Below is a small trained network, with its code and all its weights. Each question gives an input and a class and asks what happens when units are switched off, that is, made to give their printed mean instead of their output.

import numpy as np


def w(rows, s, z=0):
    codes = np.array(rows[::2]) - 128.0
    scale = np.full(codes.shape[1], s)
    scale[-1] = z or s
    return codes * scale


def norm(h):
    return h / np.sqrt((h * h).mean(-1, keepdims=True) + 1e-5)


def f(y):
    return y / 2 * (1 + np.tanh(0.7978845608 * (y + 0.044715 * y**3)))


def log_softmax(a):
    a = a - a.max(-1, keepdims=True)
    return a - np.log(np.exp(a).sum(-1, keepdims=True))


def net(x, mask):
    res = np.array(x, float).reshape(1, 6) / 4 @ E
    u = 0
    for l in range(4):
        y = f(norm(res) @ A[l][:, :-1].T + A[l][:, -1])
        res = res + np.where(mask[u : u + 7], y, B[l][:, -1]) @ B[l][:, :-1]
        u += 7
    return log_softmax(norm(res)[-1] @ U[:, :-1].T + U[:, -1])


A, B = {}, {}
E = w([
[113,129,112,131,110,124],'x0',
[132,127,135,127,135,132],'x1',
[195,134,135,59,114,255],'x2',
[161,23,66,101,75,88],'x3',
[128,128,128,128,128,127],'x4',
[123,129,230,157,44,188],'x5',
],0.0096)
A[0] = w([
[181,70,137,220,107,99,68],'0.n1',
[161,173,105,85,119,161,252],'0.n2',
[208,77,102,96,76,133,145],'0.n3',
[192,117,140,147,7,101,44],'0.n4',
[88,135,81,219,177,113,219],'0.n5',
[131,146,98,120,129,119,219],'0.n6',
[116,163,167,203,124,180,41],'0.n7',
],0.011,0.0018)
B[0] = w([
[29,114,135,2,122,109,183],'0.n1',
[87,137,32,188,161,203,224],'0.n2',
[154,145,35,170,133,57,254],'0.n3',
[176,162,121,41,146,151,219],'0.n4',
[245,116,153,172,161,134,251],'0.n5',
[65,134,142,218,205,142,160],'0.n6',
[117,14,106,138,34,124,209],'0.n7',
],0.0087,0.005)
A[1] = w([
[39,148,125,138,169,254,174],'1.n1',
[214,201,92,86,149,202,2],'1.n2',
[67,103,182,157,105,98,9],'1.n3',
[58,158,149,65,143,173,23],'1.n4',
[61,84,209,173,114,177,134],'1.n5',
[171,153,140,87,166,160,80],'1.n6',
[73,160,199,166,129,101,112],'1.n7',
],0.0099,0.0019)
B[1] = w([
[41,120,123,88,228,79,253],'1.n1',
[181,195,178,37,8,135,246],'1.n2',
[123,159,54,68,75,116,151],'1.n3',
[23,157,29,155,114,129,134],'1.n4',
[255,74,134,130,53,124,202],'1.n5',
[103,96,115,162,119,30,146],'1.n6',
[233,172,134,75,34,125,160],'1.n7',
],0.0075,0.0047)
A[2] = w([
[107,159,211,199,129,244,143],'2.n1',
[122,226,202,176,140,77,139],'2.n2',
[32,79,179,25,75,88,18],'2.n3',
[70,131,93,152,223,179,105],'2.n4',
[57,140,168,110,77,223,3],'2.n5',
[129,86,20,93,65,206,172],'2.n6',
[125,99,202,212,160,254,113],'2.n7',
],0.0088,0.003)
B[2] = w([
[109,52,58,133,154,127,158],'2.n1',
[136,142,89,195,100,174,158],'2.n2',
[29,175,144,155,128,198,166],'2.n3',
[89,163,126,60,107,91,171],'2.n4',
[156,110,92,198,135,85,159],'2.n5',
[179,166,180,181,145,162,254],'2.n6',
[131,145,108,115,255,166,153],'2.n7',
],0.0099,0.0073)
A[3] = w([
[130,158,115,112,40,82,208],'3.n1',
[144,48,136,130,132,85,138],'3.n2',
[197,76,32,148,182,255,123],'3.n3',
[65,9,100,69,72,206,154],'3.n4',
[53,8,69,146,221,61,22],'3.n5',
[174,183,148,24,134,167,254],'3.n6',
[122,97,152,155,73,88,92],'3.n7',
],0.0084,0.0023)
B[3] = w([
[109,97,157,62,194,167,168],'3.n1',
[79,139,179,100,50,231,143],'3.n2',
[83,112,120,255,144,98,253],'3.n3',
[103,228,41,101,162,71,162],'3.n4',
[155,126,213,86,34,187,193],'3.n5',
[49,86,202,101,113,80,206],'3.n6',
[82,186,77,68,150,152,133],'3.n7',
],0.0099,0.0069)
U = w([
[170,122,86,223,187,130,251],'0',
[198,72,168,60,3,142,185],'1',
[29,179,112,26,158,128,6],'2',
],0.012,0.0022)

Each question gives the input, the list of numbers given to net, and the class t.
The units are the neurons (one row each of A and B). Each row of codes is followed by its name. A weight is (code - 128) times the scale printed after its matrix; where a second scale follows, it is the last column's (A, B and U).
mask holds one flag per neuron, layer by layer. A switched-off neuron (its flag False) gives its mean, the last column of its row in B, instead of its output. The means were averaged over made-up inputs and are rounded, as every weight is.
A unit's drop is (log p(t) with every unit on - log p(t) with that unit switched off) / (log p(t) with every unit on - log p(t) with every unit switched off).
The circuit of an input: a set's keep is (log p(t) with only the set's units on - log p(t) with every unit switched off) / (log p(t) with every unit on - log p(t) with every unit switched off). Starting from the 12 units with the biggest drops (on a tie, the unit counted first), units are removed one at a time, each time the one whose removal leaves the highest keep (on an exact tie, the one counted first), for as long as the keep stays at least 0.8.
units of the circuit, in order: the units of the circuit, biggest drop first
top k neurons: the k neurons with the biggest drops, biggest first
k most important neurons of layer l: the k neurons of layer l with the biggest drops, biggest first
drop when u is switched off: that unit's drop, to one decimal
input [-2,-4,7,0,1,2], class 0: units of the circuit, in order => (3.n3)
input [3,-6,7,-2,-3,-3], class 2: top 2 neurons => (1.n1, 2.n4)
input [-8,4,0,-5,0,1], class 1: top 3 neurons => (1.n5, 0.n5, 0.n7)
input [7,3,2,-3,-5,-7], class 2: top 2 neurons => (2.n4, 0.n3)
input [3,-2,-6,-2,-3,1], class 1: top 2 neurons => (0.n3, 1.n7)
input [5,0,7,-8,3,3], class 0: top 3 neurons => (1.n5, 2.n5, 0.n7)
input [-8,-2,-6,5,7,0], class 1: top 2 neurons => (3.n5, 0.n5)
input [-6,5,-5,7,3,3], class 2: top 2 neurons => (0.n1, 2.n3)
input [0,2,1,-2,-6,-3], class 2: top 2 neurons => (2.n4, 1.n1)
input [6,-6,-7,1,-2,1], class 2: top 3 neurons => (0.n1, 0.n3, 3.n7)
input [-1,-6,-5,7,-7,3], class 2: top 2 neurons => (0.n1, 2.n3)
input [5,7,-5,1,-8,-4], class 1: top 2 neurons => (3.n5, 2.n6)
input [2,-1,-8,1,4,4], class 2: 2 most important neurons of layer 1 => (1.n2, 1.n3)
input [-1,-1,-8,8,6,-4], class 1: units of the circuit, in order => (3.n5)
input [-3,-1,6,0,-3,-4], class 2: 2 most important neurons of layer 0 => (0.n5, 0.n2)
input [7,0,-6,8,8,-4], class 1: drop when 3.n5 is switched off => 0.3
input [6,4,6,-8,-7,3], class 0: drop when 0.n7 is switched off => 0.2
input [5,7,-3,1,-4,-6], class 1: drop when 2.n6 is switched off => 0.7
